Below are the code and all the weights of a small trained network. Each question names an input and a class and asks about switching units off, where a switched-off unit gives its printed mean instead of its output.

import numpy as np


def w(rows, s, z=0):
    codes = np.array(rows[::2]) - 128.0
    scale = np.full(codes.shape[1], s)
    scale[-1] = z or s
    return codes * scale


def f(y):
    return y / 2 * (1 + np.tanh(0.7978845608 * (y + 0.044715 * y**3)))


def log_softmax(a):
    a = a - a.max(-1, keepdims=True)
    return a - np.log(np.exp(a).sum(-1, keepdims=True))


def net(x, mask):
    res = np.array(x, float).reshape(1, 6) / 4 @ E
    y = f(res @ A[0][:, :-1].T + A[0][:, -1])
    res = res + np.where(mask, y, B[0][:, -1]) @ B[0][:, :-1]
    return log_softmax(res[-1] @ U[:, :-1].T + U[:, -1])


A, B = {}, {}
E = w([
[113,131,69,223,93,96,133,163,194],'x0',
[97,244,187,73,76,89,185,112,49],'x1',
[107,2,108,18,111,146,97,239,109],'x2',
[162,45,171,151,103,97,199,171,135],'x3',
[123,98,115,173,176,202,190,126,190],'x4',
[236,167,14,74,188,72,83,13,130],'x5',
],0.0074)
A[0] = w([
[53,65,199,131,118,76,161,150,121,104],'N1',
[105,113,130,105,122,152,165,124,101,74],'N2',
[137,77,79,53,136,160,61,167,99,245],'N3',
[212,126,71,136,137,14,134,124,98,254],'N4',
[179,135,83,122,135,70,121,33,195,40],'N5',
[104,119,146,132,87,116,212,197,87,191],'N6',
[35,151,88,201,97,110,133,152,159,213],'N7',
[157,111,152,115,99,62,188,134,117,103],'N8',
[80,95,145,148,130,177,187,143,123,87],'N9',
[116,251,201,109,138,116,177,58,2,240],'N10',
[161,73,109,140,197,182,86,156,190,168],'N11',
],0.0089,0.0048)
B[0] = w([
[229,84,164,129,81,96,169,138,99,178],'N1',
[161,176,101,90,117,132,149,131,118,133],'N2',
[111,62,153,80,122,25,88,201,79,201],'N3',
[73,114,21,145,211,37,137,120,82,204],'N4',
[78,183,64,192,192,53,196,26,119,180],'N5',
[180,130,216,91,100,157,145,238,102,192],'N6',
[162,129,125,125,143,139,100,254,189,181],'N7',
[131,28,142,77,134,125,84,166,156,148],'N8',
[155,164,119,167,127,164,206,56,160,159],'N9',
[72,40,60,95,184,108,33,176,74,250],'N10',
[139,150,39,194,232,73,75,125,107,184],'N11',
],0.0079,0.015)
U = w([
[82,82,79,85,139,88,21,179,94,254],'0',
[127,176,100,180,135,234,145,153,254,114],'1',
[106,136,136,31,100,183,164,134,78,2],'2',
[194,123,211,149,61,144,201,177,134,184],'3',
[131,169,96,101,61,145,143,62,145,15],'4',
[117,155,138,97,82,135,146,52,157,3],'5',
[111,155,55,221,177,93,150,6,109,127],'6',
],0.0087,0.0036)

Each question gives the input, the list of numbers given to net, and the class t.
The units are the neurons (one row each of A and B). Each row of codes is followed by its name. A weight is (code - 128) times the scale printed after its matrix; where a second scale follows, it is the last column's (A, B and U).
mask holds one flag per neuron, in row order. A switched-off neuron (its flag False) gives its mean, the last column of its row in B, instead of its output. The means were averaged over made-up inputs and are rounded, as every weight is.
A unit's drop is (log p(t) with every unit on - log p(t) with that unit switched off) / (log p(t) with every unit on - log p(t) with every unit switched off).
The circuit of an input: a set's keep is (log p(t) with only the set's units on - log p(t) with every unit switched off) / (log p(t) with every unit on - log p(t) with every unit switched off). Starting from all 11 units, units are removed one at a time, each time the one whose removal leaves the highest keep (on an exact tie, the one counted first), for as long as the keep stays at least 0.8.
circuit, biggest first: the units of the circuit, biggest drop first
unit that matters most: the unit with the biggest drop
k most important neurons: the k neurons with the biggest drops, biggest first
drop when u is switched off: that unit's drop, to one decimal
input [7,1,-6,3,6,-5], class 1: unit that matters most -> N3
input [5,5,0,0,-6,6], class 6: 3 most important neurons -> N5, N3, N6
input [1,-1,2,0,5,2], class 6: 2 most important neurons -> N10, N6
input [8,-5,-3,-6,2,-1], class 1: circuit, biggest first -> N7, N10
input [-2,-7,-1,-2,7,-1], class 6: circuit, biggest first -> N11, N10
input [-6,6,3,1,-1,-5], class 2: circuit, biggest first -> N4, N11
input [4,4,-7,-3,0,1], class 0: 3 most important neurons -> N10, N7, N9
input [-3,0,-8,3,-4,-7], class 3: 2 most important neurons -> N4, N11
input [3,-4,0,-2,-2,1], class 6: 3 most important neurons -> N10, N6, N8
input [3,-3,8,2,8,-4], class 3: 2 most important neurons -> N10, N9
input [2,1,-5,-5,-3,5], class 6: drop when N5 is switched off -> 0.5
input [8,-4,-3,-2,1,0], class 6: drop when N11 is switched off -> 0.3
input [-2,8,3,-2,8,-4], class 2: drop when N6 is switched off -> -0.2
input [1,-1,-6,6,5,-3], class 1: unit that matters most -> N3
